Rows near named flat spaces through zero (a row that begins with a name and a colon came from that space)
j177-j368: [  1   8   6  -3 -11   3  -9 -11 -34  53  33   4   4  -3 -22  28 -25  -1
  22  16]
j791-j468: [ -5  49  11  -2  27 -24   2  -6  -2 -10  -5  20   6 -20 -27 -11  18  25
  18   5]
j800-j862: [-17  -4   6  18  -2  23 -41  -5   9  23 -31 -34  -5 -11  58  11   3  13
 -30  -6]
j177-j368: [ 30  43 -17  41  44 -21 -12 -14 -31  51  19  33  22  -5 -29  27 -26  34
  16  18]
j496-j178: [ -9  -8  26 -15   8 -33 -14  10  21 -24   9  -3 -33 -13  -8  16  26   7
 -46   4]
j800-j862: [ 11 -11   2 -24 -60  75 -27 -22 -17   8   2 -50  61   6 -11 -48 -34  -4
  15 -11]
j800-j862: [  8  26  -4  28  51  34 -27 -62  -6  27  17 -21  61 -13 -47 -16  -3   1
   9  14]
j800-j862: [  1  16  -9   2  11 -37  13  22 -20  12   9  45 -27   0 -14  43 -16  19
  13  11]
j78-j313: [ -1  -2  -8 -18 -38 -19  18  29  -4 -28   8  28 -10   5 -20   0 -11  13
   6   1]
j177-j368: [  7  19 -18  40  41  -8  12 -25 -17  53   6  11  11  -4   4  15   3 -13
  39   0]
j496-j178: [ 25  10  24 -27 -23   7 -12  29   7 -33 -30 -10 -10  19  35 -27  -3  28
 -34   3]
j177-j368: [-19 -30   9  -2  -6 -17  12  39  27 -19   0  11 -33  -4  32  -9   3  -6
 -30   6]
j800-j862: [-13   2  37 -43  -4 -32  14  16  16 -34 -20 -10 -55   0  24   7  49 -15
 -11 -14]
j927-j359: [  3 -15   9 -23 -10 -20  32  28   8 -22  18  15  -9  -7 -15 -32   1 -19
  13 -13]
j791-j468: [  4   8 -18  18 -16   5  16  -7   1  -4 -11   4  15  12  10 -18  10   0
  18   1]
j791-j468: [ -8 -20   7 -17 -20  28 -23  -9 -20  29  20 -17   1   3 -11  30 -31  -8
  -5  10]
j496-j178: [-17   3 -36  17 -22 -15   3 -12  -3 -21   8  24   8   0 -43  32   3  18
   6   6]
j791-j468: [-18  -3  41   3 -34 -31 -42  26   6  44  -2 -22 -51 -22  67  27  19  25
 -51   6]
j78-j313: [ 10  11  -1  12  34 -29   6  -3  16 -18  -1  10  -2 -10 -13  -7  24   4
  -9  -9]
j927-j359: [ 52 -69  31 -51 -43 -40  18  13  33 -53  35 -46 -24   9 -18 -38  51 -60
 -41 -60]
j78-j313: [-31   1  -8  19  20 -24  42   7  26 -22  -5  26 -16  -6  10 -18  34 -17
  16  10]
j496-j178: [-29  65   4 -22   0 -61  47 -12 -24 -18  18  58 -24  -9 -72  28  41  11
  67  21]
j800-j862: [-34  23  26 -30  -8   2  19   4   0 -15   1  10  -9  -9 -12 -22  13  -3
  26  19]
j496-j178: [-25  -5  15 -11  -5  -8  -1   3   3  10  32   2   7 -35 -33 -18  -4  -7
  10  -2]
j927-j359: [ 32  20 -69  58 -11 -27  31   3 -12 -13  17  65  38  23 -48   3 -22  36
  21  21]
j791-j468: [-28 -19  -9  -7   4  -3  23  14  15 -27 -13  11 -21  -1  10   5   8 -19
   7  -7]
j496-j178: [-45  44  47 -39 -13  15   7  -7 -35  42   9  10 -28   4   4  22  -2   2
  39  57]
j800-j862: [-41  29  58 -42  -1  -7   7  16  -6  19   1   2 -36 -21  20 -12  15  -2
  19  24]
j791-j468: [  6 -11  17  -9  13 -23 -22   6  -4  12  25   2 -25  -6 -16  39  -7   7
 -36   9]
j78-j313: [ -7  16  22 -23  22 -12   1  11  -5  -6  23  22  -3 -16 -40  -4 -15  11
   1  19]
j78-j313: [ 33 -22 -51  15 -22 -31   6  36 -13 -12 -11  31 -13  12   2  45 -31  18
  -2 -40]
j791-j468: [-45 -21 -17  -7   4 -44  20   3  -2 -10  15  30 -52 -11 -30  79  17 -20
  12  -5]
j791-j468: [ 12  14  20   1  -2  12 -13  13  11 -10  -6  -3  13   5  16 -40  -7  26
 -30  25]
j791-j468: [-12   0  76 -62  49 -34  -6  51  11  -7   1   6 -72 -24  23  10   1  -3
 -38   5]
j78-j313: [ 20  -2  20 -22 -11   8  -5  10  18 -28 -26 -32   5  -3  28 -49  19  -4
 -13 -33]
j800-j862: [-13 -22 -39  24  -5  58 -27 -13  18 -38 -42 -16  24  26  22  13 -23  19
 -39  14]
j78-j313: [ 20 -12  27 -37  -3  -5 -58   5  11 -30  13 -34  14 -34 -45  -6 -11  26
 -56 -36]
j177-j368: [ 35  -1 -22  18  -3 -25  20  -4   8 -21   9   9  19   6 -22 -25  18  -3
   6 -21]
j177-j368: [ 14 -11  -9   0 -22  -7  -3 -40  -1  -6  23 -24  17   6 -42   9  31 -19
   2 -15]
j791-j468: [ -2  19 -21  31 -39   3  -5 -23 -13  26  -3  -5  21   4   8   3  13  14
  21   4]
j496-j178: [-18  28   8 -21   7 -21  22 -20 -10 -23  10  24 -22  15 -44  35  28   0
  18  31]
j800-j862: [-15  -7 -24  14 -20 -16   1  -3   8 -24  -9  11 -17  11  -1  37  17  11
 -15   5]
j78-j313: [ -9  -3  -4  14   0   6 -14   1   5  10  -3  -5   5 -10  12   1  -6   8
 -10   2]
j496-j178: [ -4 -17  23 -14  14  21 -23 -19  13  -6  12 -31   7  -3 -12  -6   5 -13
 -32   8]
j177-j368: [ -3   6 -43  35   9  -3  33  -2  19 -37 -34  20  12  14  16 -19  21  -1
  21 -10]
j927-j359: [ 18 -11  -5  19  32  -9  -2 -21   8   1  19   0   1  15 -19  19  10 -10
 -26  16]
j791-j468: [-38  36  -3  20 -12  45  -6 -63 -40  67   7  -6   9  29   0  52   3  -4
  42  68]
j927-j359: [ 27 -21 -11  -8 -44 -17   1   7   7 -22 -11 -21  -4   6  12  -6  22  -7
  -7 -47]
j496-j178: [ 19  33  17  -2  54  -7  18 -34  -6  16   0  -9  13  -5 -14 -23  32 -26
  39 -11]
j496-j178: [  3  29 -20  19   2 -26  18  -2  -8  -9 -17  32 -17  22   5  32  18  20
  10  18]
j800-j862: [ -1  35  32 -22  42  21  -9  -5  -3   8 -22 -18  20 -28   7 -46  -1   0
  27 -19]
j791-j468: [  9  26 -25  28 -27   1 -17 -48 -36  51  18  -7  32   0 -32  34   3  11
  36  -1]
j927-j359: [ 16   1  -8  -9   7   9  13  33  17 -41 -33   4  20 -10  17 -61 -14   7
   9 -37]
j177-j368: [-24  -2  -8   5   9  19   4  -4  29 -40 -38 -13   8  -5  24 -28  22  -4
  -3 -12]
j927-j359: [ -8   0  -4  11  16  12 -30 -35   5  -4 -14 -22  -6  13   1  46  19   6
 -33  13]
j78-j313: [ -7  -7 -10   9  -6   4 -24 -28  -1  -1  35  -3  25  -8 -60  18  -8  10
 -19  18]
j177-j368: [  6  40   5 -18 -13  17  -8 -45 -17 -11 -13 -22  27   8 -31  -5  26   7
  29  -4]
j78-j313: [-12  22  46 -14  19  -7 -17  36  20   1 -37 -13 -23 -31  66 -42  13  20
 -20 -12]
j927-j359: [ 44 -33   3  11 -13   8 -13  -2  17   5  16 -37  29   0  11 -49   2 -16
 -29 -27]
j927-j359: [-13 -28   9   4  86   3   5  22  39 -24 -29  -1 -27 -13  41  -7   0 -25
 -31 -14]
j78-j313: [-22  -6 -11   3 -10 -25  14 -14   1 -11  19  16 -20   5 -31  39  23  -9
   3  14]
j927-j359: [ 28 -18 -33  22 -38 -33 -11  -1   4 -24  -4   4 -18  29   0  51  18  21
 -42  -8]
j927-j359: [ 25  34   0  10  40  45 -38 -24  -3   5 -58 -38  36  -1  37 -22  -5  22
  -1 -25]
j800-j862: [ 24 -12 -47  15 -62  19 -22 -11 -16  -4 -12 -18  40   7 -11   8 -20  19
   9 -41]
j177-j368: [ 17  38  34 -16  31  12 -24 -21 -14  28  -1 -25  25 -24 -11 -29   2   7
  16 -12]
j78-j313: [ 42  34  34 -37  -1 -15 -11  38 -31  22 -32   1 -35  11  49  14 -17  27
   4 -18]
j177-j368: [ 12 -52   6 -26 -42  -3  18   7  14 -18  22 -27  -8   7  -3 -22  17 -46
  -5 -32]
j177-j368: [ -6 -24  26 -28  -3  11  -4   8  12  -6  -4 -28 -16  -4  22 -13   8 -25
 -13 -16]
j496-j178: [-16 -36   6   0   4  14  -3   4   7  22  32 -11  12 -25 -11 -19 -21 -27
   0  -7]
j496-j178: [ 18 -26 -10 -20 -10  -4   5  13   6 -33  -6  -6  -4   5 -10   0  -4 -12
  -7 -35]
j927-j359: [  0  -4  38 -21   6  14 -23 -14  -3  27   8 -35  -9  -5  13   1   8 -15
 -15   4]
j800-j862: [  4  13  -7   5  31 -14  29  28   0  -5  -1  38   3 -10  -5 -25 -19   3
  27  -2]
[-12  -8  -6  -2 -40  16  -2  30   3  -1 -27  -6   2  -9  45 -26 -16  10
   8 -20] -> j800-j862
[ 17 -23 -39  37 -23  -3   7 -63   0  17  21 -34  33   8 -28  10  45 -42
  25 -35] -> j927-j359
[ 34 -22   8  -8  13 -20  36  27   3   2  29  16  -3   5  -6 -37 -11 -29
  10 -10] -> j800-j862
[-33 -17 -28  21 -13 -26  23  10   3   7  47  37  17 -38 -57  -8 -15  -7
  30  -4] -> j496-j178
[  7  13 -24  43  -9  45 -16 -15  -8  27 -20  -5  37  22  35 -13 -25  23
  -1  29] -> j496-j178
[ 16 -10  -2 -17 -12  14 -23  -9   1 -19 -17 -31   9   1  -2   5   2   0
 -14 -33] -> j496-j178
[-13 -51  17 -22 -23  -9   6  59  35 -39   1   3 -35  -5  34 -23 -13  -7
 -50  -4] -> j177-j368
[-39  13  34   6   0 -17  -7  -4   7  37  10  -8 -27 -24  29   2  32  -3
  -3  22] -> j800-j862
[ 23  15  24 -21  78   0  -8  -1   8 -38  26  26  10   8 -68  -4 -26  18
 -42  45] -> j791-j468
[-48 -17  29 -30  45   8  16  23  15  -5   8  10 -22 -33  -2 -15 -14 -30
  11   3] -> j78-j313
[ 31   6  28 -41  24  35 -17 -21  -2 -12 -32 -54  17   1  13 -32  11 -23
   8 -46] -> j177-j368
[ 19  20  15 -10  64   6 -12  -9   6 -26  12  12  22  -3 -52 -15 -17  17
 -23  22] -> j791-j468
[ -5  -6 -10  17  24 -46  21  11  21 -16 -13  14 -34  -8  20  15  38 -12
  -3 -22] -> j791-j468
[-25  30  23 -10  30  16 -25 -17   4   0 -32 -19  -5 -16  18   4  16  13
  -4   3] -> j800-j862
[-17  26 -12   0  21 -50  39  24 -10 -16  12  68 -32   1 -35  35  -2  15
  25  26] -> j800-j862
[-29   4 -13  37 -39 -23   0 -22 -14  50   6   3 -36  16  34  67  34   0
   4  31] -> j791-j468
[ -1  13  32 -34 -22 -22 -22  -5   1 -20   9 -14 -18  -8 -25  12  26  16
 -26   1] -> j78-j313
[-23  53  -1  14  31  21  18  -1 -28  36  21  51  35 -11 -35 -23 -47  25
  53  58] -> j927-j359
[  7  32  31   5  29 -26   2   2  20  -5  18   4  21 -35 -20 -67  25  12
  -3   3] -> j496-j178
[-44 -19 -23   9   3  15  35  16   9 -13 -45  18 -47  32  67  40   7 -22
  13  17] -> j177-j368
[ -1 -16 -25  11  15   5   0 -30  -6   1  -4  -7  -6  19 -11  52   9 -20
   3  -5] -> j496-j178
[ -3  21  16  18  14 -16 -27 -17  -6  53 -16 -29 -12 -28  42  15  30   2
   7 -27] -> j791-j468
[ 14   6 -63  38  16  -9   9  21 -13 -13 -16  54  14  10 -16  33 -48  36
  11  -4] -> j800-j862
[-12 -11  18  -5  36  -8  -5 -27  41 -43  10 -27  13 -27 -35 -37  47 -22
 -25 -16] -> j78-j313
[ 49   8   0   7 -13 -26   2   5 -10  11  14   2   6  11  -3 -11   4   9
  -5 -10] -> j791-j468
[ 15  13 -23  41  50  20 -17 -24  -7  29   7   6  44  -9 -20  -4 -28  12
   4   8] -> j800-j862
[  5 -21  -8  17   6 -34   4  26  21 -12   7  14 -17 -10   9   1   5   3
 -28 -11] -> j496-j178
[-11  -9  -9  17 -35 -40  -1  -6   2   9  13   3 -29   1   2  43  33   2
 -13   1] -> j800-j862

Rows near named flat spaces through zero
j17j278: [ 17 -35 -31  -1  10  -2   7   4 -12  34  -8  -4 -24  15 -21 -11  20  13
  -4  -8]
j365j208: [-13  -4 -16  13 -56  10  -1  -6   0   3  33 -30  -3 -48   0  30  18  12
 -21  64]
j17j278: [-29  -3 -13  17  14  33  -1  14  18  28 -17  -9   2 -12 -33  23  22  21
 -34  43]
j79j11: [ 38  47 -13  50  33  40  19  10   7   1 -35  27 -10  49 -16 -27 -24  17
  11  -4]
j435j693: [-15  -2   1  16 -23   2 -15  23   3   2  -9 -14  14 -19   8  16   8   7
   3   2]
j400j401: [ 11  59  12 -21 -17 -22 -28  19  -9 -11  35 -12  34  19  56   1  -5   5
  11 -24]
j794j75: [ 18 -52  -9 -10 -67  -7  67 -14 -40 -63  28 -26 -47 -38   7  -4  -3  21
  43  -1]
j794j75: [  4 -15  21  16  -3 -16 -32  19   6  -8  18   4 -13 -16   7 -10  16 -21
  23 -13]
j365j208: [ -2 -22  10  42  23  31  -8  17  22  21 -12  15   2   7 -20 -38  34 -37
  21 -18]
j17j278: [ 16 -89 -39  -2  -8 -35  44   7 -38   2  31  11 -35 -15 -10 -12  12  18
  53 -52]
j79j11: [-36   6 -52 -30  -8  -7  19   9  -4 -14  23 -48  -4   7 -23  36  18   5
  -9 -24]
j365j208: [ 35  63 -24  -3 -14 -24   1 -18  -9 -20   6 -17  16  37  26  26 -44  -8
  -7 -12]
j365j208: [ -36 -104  -13   -5   -9  -24    0   -9   -4  -13    0   11    8    6
  -15    8   11    5   23   20]
j17j278: [-14  37  17 -21  10  21  -5 -19  17   8   5  -8   8  -4  -4   3   6 -10
 -40  36]
j79j11: [ 19 -73  24  -4 -28 -36   5 -25  -9 -26   1 -23 -24 -33   3  28  -2 -35
   1  22]
j435j693: [ 30 -30 -11  14 -27 -28  61  18 -48 -25  64  25 -18 -47  33  12 -23  62
  58 -16]
j17j278: [-25   3 -17  -4  39  27  46  -2  -2  20   2  42  16   1 -19 -16  -8  33
   6 -14]
j79j11: [-76  46  -5 -11 -15  28 -36   0  31   4   7  -7 -16 -61 -38   9  18   4
 -39  29]
j794j75: [ 50  28 -27 -12  26 -14  47  -1 -32   5   4  17 -35  16   0 -10 -33  35
  12 -50]
j794j75: [  7 -18   5  30  -4  49  27  30  -7   1   7  16 -22  -1  -8 -50  35  39
  34  11]
j79j11: [ 21 -12 -15   4 -13 -31   2  -3  -9  11  -2 -26  14  -5  13  39 -10 -20
  -8 -15]
j17j278: [ -9 -36 -17   9  -8 -21  -6  29 -13   6   6   5  -7 -17  -1   8   8  24
  26 -27]
j365j208: [-30 -26 -24 -25   0  -2  21  22  -9  -7   1 -32 -14  -7 -20  12  28   9
   7 -40]
j435j693: [ 25   9 -35 -11   7 -48 -10   3 -13  21  23 -18 -11   2   3  28  -6 -18
  -5 -49]
j79j11: [-31 -15 -12  -1 -37  -5 -19   6   6   9  -2 -30 -23 -60 -22  15  25 -18
 -12 -10]
j794j75: [ 22 -22  12  47   0  31  26  -5   6   3 -68   7   8   6 -11  -3 -19 -11
   3  10]
j794j75: [  7 -21  -4 -36  -2 -13  21  -1 -21 -19  15  -8 -41  -2  -5 -20  11  12
  17 -31]
j79j11: [-17  26  40 -32  17  -9 -68 -19  27 -22  -4   6 -29  13 -11 -30   6 -36
 -21  15]
j17j278: [  2  35   8 -30 -19 -27 -18 -14   1 -50 -24 -36 -12  14   8  12 -26 -40
  -3 -41]
j365j208: [-53  -5  -2 -30 -25  16  -1  -9   4 -29  18  -4 -33 -37 -26 -16  18  18
  -2  19]
j365j208: [-22 -16  15  35  27  -8  31  40   0 -29  19  22   2 -46  -4  44 -19  23
  34 -18]
j79j11: [ -5  37 -47  -1   2 -10 -23   8   7  15 -12 -29   9  34 -13  23  -1 -10
 -19 -26]
j400j401: [-21 -34  34  -1 -24   2 -27  12   3 -30  -1   4 -14 -16   6 -27  20   1
  26  10]
j794j75: [  6   8 -10  -3   3  24  52  22 -13   7  29 -21   3 -11   5   3  26  15
   8 -20]
j794j75: [ 14 -24  -9  37   6  11  30  30  -3 -21  21 -10 -30  -5 -16  -4  23  -5
  39 -27]
j794j75: [ 18  -3 -31  -8  37 -20   2  -2  -7   8   0  19 -12  52 -12 -31  -5 -15
  25 -66]
j435j693: [ 20 -21 -14  31 -13   5  35  14 -16 -12 -24   0 -10  -4  -3  -1 -13  10
  32 -31]
j435j693: [-54 -12 -28  21  49  19 -48   8  35  62  -4  42  20  14 -45  -4  24  15
 -28  40]
j17j278: [ 35 -17 -11 -16  41 -48  -6  -1  -8 -16  -4 -15 -32  45 -11  34 -18  -9
  -7 -18]
j794j75: [-15  -6 -14 -39 -53   8  26 -41 -15  12  -6 -24  26 -21  13  14  -6  15
 -36  44]
j400j401: [-11 -29  36 -12  21   7  10 -22   5  12 -23  27 -11 -37 -15   4 -12   7
 -26  37]
j17j278: [-48  21 -42  15  -4  19 -13  28  12  -9 -38 -17 -18  -6 -45  29  -2  37
 -14   0]
j17j278: [ 28  16   1 -19 -15 -47 -20 -22   2 -71 -15 -55 -47  25  -7  36 -29 -54
  -8 -21]
j400j401: [-24  -2  43  56   2  23 -72  19  39  12 -44  25  21 -10  -5  10   0   4
 -21  80]
j79j11: [-21  66  -3  12   7  32 -59  27  30 -10 -20 -16 -34  22 -30 -17  21   6
 -20  16]
j17j278: [-21  31  -1  55 -23  12 -44  40  13  -9 -24  20  15 -12   6  -1 -14  24
  25  -2]
j400j401: [ -6  12  -9 -29 -10  16  67   5 -25 -21  10 -21  -1 -16   7  19  -7  45
   0  -7]
j435j693: [ 14 -44  30 -13  -2 -36  43 -10 -26 -50   1  19 -17 -31  17   3 -37  -5
  44 -45]
j17j278: [ 19 -44 -17  12 -55  16  24  -7 -18   2   4 -22  -5  -3   8 -24  26   1
  20  14]
j365j208: [ 30  -2 -40 -45 -17 -43  22   4 -26   1  33 -80 -32  -3   2  47  23 -21
 -18 -48]
j365j208: [  5  -6  -3  16  -8  -5  -4 -11   7 -17   9  -2  -3   4  -3   5  -5 -21
   7  12]
j435j693: [ 16  31  29  32  16  41 -43  -1  27  41 -24  25  16  22   2 -37  14  -7
 -25  52]
j17j278: [  2   3  19   4  12 -20 -10   5  -6   9  43  51   6 -27  23 -24  -9   6
  31 -23]
j400j401: [-18  28  58  18   0  79 -13  48  22 -26 -35 -22 -40 -15 -18 -20  43  51
 -20  73]
j435j693: [-19   3  30  18 -68   5 -17   4   2 -50 -33  -9  16 -31  27 -21 -14 -29
  39 -29]
j400j401: [  3  -8  -9 -21 -11 -11  20  10 -17 -14  16 -20   3   8  14   0   9   3
  19 -34]
j79j11: [-25 -10   5 -18  -6  19  15  13  -9  12  35  11  27  -8  19 -10  23  47
   4  31]
j365j208: [ 16  17  17  17 -23  -6 -15 -22   4   0  11  14   8 -24  19   9 -23  -7
 -11  43]
j365j208: [-11 -67 -15 -16 -16 -23   1 -19 -10 -14 -38 -10  23  39   0  20 -14   8
   0  21]
j400j401: [ 12  -7 -26  19  35 -29 -27  -3  12  30 -35  -5 -22   5 -37  54 -21  -8
 -41  12]
j400j401: [ 27  30  19  -3  12 -23 -24  17  -9  -4  25  13 -11   4  26   9 -14  31
   0  14]
j794j75: [-12 -13  -8   8   6   2  27  -2   4 -40   1  -7  18  29  -3   6  -8 -22
  28 -23]
j400j401: [ 47   9   6 -13  45   0  19   6 -11  24  22   4 -29  21   0 -17  15   6
  -6 -14]
j794j75: [ 11 -21  24  24 -12   0   1   5   2 -19 -18  -3  -5 -17   5   4  -6 -17
  15   1]
j365j208: [ 66  12  44  -3  16   1 -11 -19   0  23 -70 -14   5  35  21   0 -21 -23
 -41  21]
j79j11: [  9 -17 -27  -7   3 -23   4  17 -17   8  -6  -4  26  43  18  -3  -1   5
  27 -54]
j435j693: [ -4  22 -18   8   1 -14 -10 -17   4  49  -8  18  45 -19  10  29 -28  -5
 -29   5]
j79j11: [ 35 -42   1  -2 -21 -18   3   7 -22  29  10 -11  11   0  29  -8  20  -2
  13 -12]
j400j401: [-11   2  -2 -24 -12  -6  13 -26   0 -19 -13 -11  32  23  12  -3 -15 -33
   4 -25]
j435j693: [ 29  -6  40 -36   8 -23  16 -13 -14 -10   9 -21 -13 -19  21  35 -10   3
 -29  28]
j79j11: [ 21 -26   8  19   2  -3 -19 -11   5 -18 -22   8  -1  48   1   1 -14   9
  -1  56]
j400j401: [ 13  20  29 -37 -10 -41   5 -16 -25 -42  33  26   6  -6  48   8 -49  34
  15   6]
j365j208: [ -8 -33   3  -7  -6 -32   5  12 -14  28  12   6  18 -52  16  19   2  -7
  11 -43]
j435j693: [ 19 -14  25 -18  -9   4  34 -21 -16 -47  23  12 -35  -2   7 -31  -8  12
  24  13]
j435j693: [ 13   4  -2   7 -30  -2   6  -4  -9  -9  -8 -13  -5 -15   9   6 -10   0
   2   0]
j400j401: [-34   0  24  36 -15   9 -45  14  25   0 -38   9  53  -6  13  31 -14   5
 -13  52]
j794j75: [  0 -18 -11 -19  -3  -3 -14  -6  -5  17  -6  -3 -41  -9 -23 -13  16  16
 -17  12]
j435j693: [-67  -4 -22  13 -51  23 -12  12  11 -15 -12 -13  27 -27 -10  10  11  16
   7  16]
[ -5 -20  11  14 -38  -9  -8  16 -10 -20  11  -1 -12 -39  13   6   1  20
  21  11] -> j435j693
[ 34 -10  -2 -28  -4 -45  17   4 -19  -6  21 -51 -14 -10  17  27  10 -48
   5 -69] -> j79j11
[ -5  18  17 -27  17 -28  -9  -3  -4  -9  12  16   5  -8  16  -4 -18 -13
  10 -43] -> j17j278
[  9  -5  23  -6  -8  12  -8  -9   1  -7  28  19  -2  11  16 -66  25 -27
  33 -16] -> j400j401
[ 16  18  -6  -8  -4  -5   4  -9  -4  -6   4  -8  -2  14   7 -10  -5 -18
   4 -23] -> j435j693
[ -8   8 -14  18  11  35  10   2   8  26 -10  15   4   6 -18 -13   9  22
 -12  26] -> j17j278
[ 61 -14   0  23   9 -17  -6  -1 -10   2 -48   5   0  58  14 -29 -19 -33
  29 -53] -> j17j278
[  0  32 -26  46  29  64   3  49  22  45  29  -9 -10  17 -30 -47  74 -12
  13 -25] -> j365j208
[-32   4  23  20 -25   7 -61   6  27  24 -45  -7  30 -31   2  19   4 -17
 -33  36] -> j435j693
[ 16 -23 -16   8  -6 -16  14 -22  -8  22  -9  10  21   0   6  12 -19 -11
  -3  -3] -> j79j11
[-13 -63   2  25  49  14  50  18 -10  -4  10  64  -9  -4 -22 -15  -6  54
  43   4] -> j435j693
[ 12  10   0 -18   8  -2   9 -36   2   9 -14   0  -2   6  -7   5 -19 -16
 -30  15] -> j435j693
[  5   3  12   2   6   6  21 -29   5  -1   0  14 -18 -32 -15  -4 -15 -23
 -10   3] -> j79j11
[  0  11 -39 -16  34  -2  50  -3  -3   2   1 -30   8  27 -21  35  -4 -17
 -12 -45] -> j794j75
[  5 -32  24   6 -24 -29 -18   1   6 -52  -3 -48 -30 -21  -4  59  -2 -22
 -12  41] -> j79j11
[-21 -11  34  13 -32  41  -4  -8   9 -31  12  30 -21 -26  -3 -66  19   6
  31  33] -> j400j401
[ -6  57 -32 -72  -8 -47 -15 -29 -21  11  49  -5 -20 -18  10  37 -29  47
 -49  21] -> j794j75
[  5   3 -22   2 -11 -35 -11 -29  -5  -9  14  23   0   0   3   6 -36 -11
   9  -8] -> j400j401
[ 12 -25   6  30  14  15  -4  29   9  21 -14 -20 -47 -33 -34  10  35  -5
 -11   4] -> j794j75
[  6 -48 -12  -8 -13 -12   0  -8  -4   4   3 -28 -11   6  -9  11  23 -15
  -7  15] -> j365j208
[ 64  28  54  23  62  35  -6   6  17  11 -32  10 -34  41  -7 -28   7 -10
 -23  34] -> j365j208
[  7  18  15  -6  -4 -10  -4 -15  -3  -6  -8  21  41  20  33 -11 -30 -10
  12 -14] -> j794j75
[-26   6  22 -51  -4   5  20 -22   5 -12  -6 -40  20 -13   4  23   8 -30
 -34   2] -> j17j278
[-14   2   9  -8  -4  -5   6 -27   2  21 -13  15  32 -31   8  31 -29   6
 -33  35] -> j435j693
[  1  54 -33 -14 -14  -1 -32 -21   8  37  33 -10  12  11   3   0   8  -6
 -38  27] -> j435j693
[-66 -14   1 -16 -15  -9 -26  -8  20 -47   3 -16   0 -14 -22  49  -7  13
 -22  61] -> j79j11
[ -6  24  -4   9   7 -18 -18  11  -1 -19  15  27 -11  -4   3  -2 -24  15
  22 -20] -> j17j278
[ -7 -58  40  10  42  -6   7  15  -1  -2 -11  45  -2 -12  -3   6  -8  33
  13  26] -> j365j208
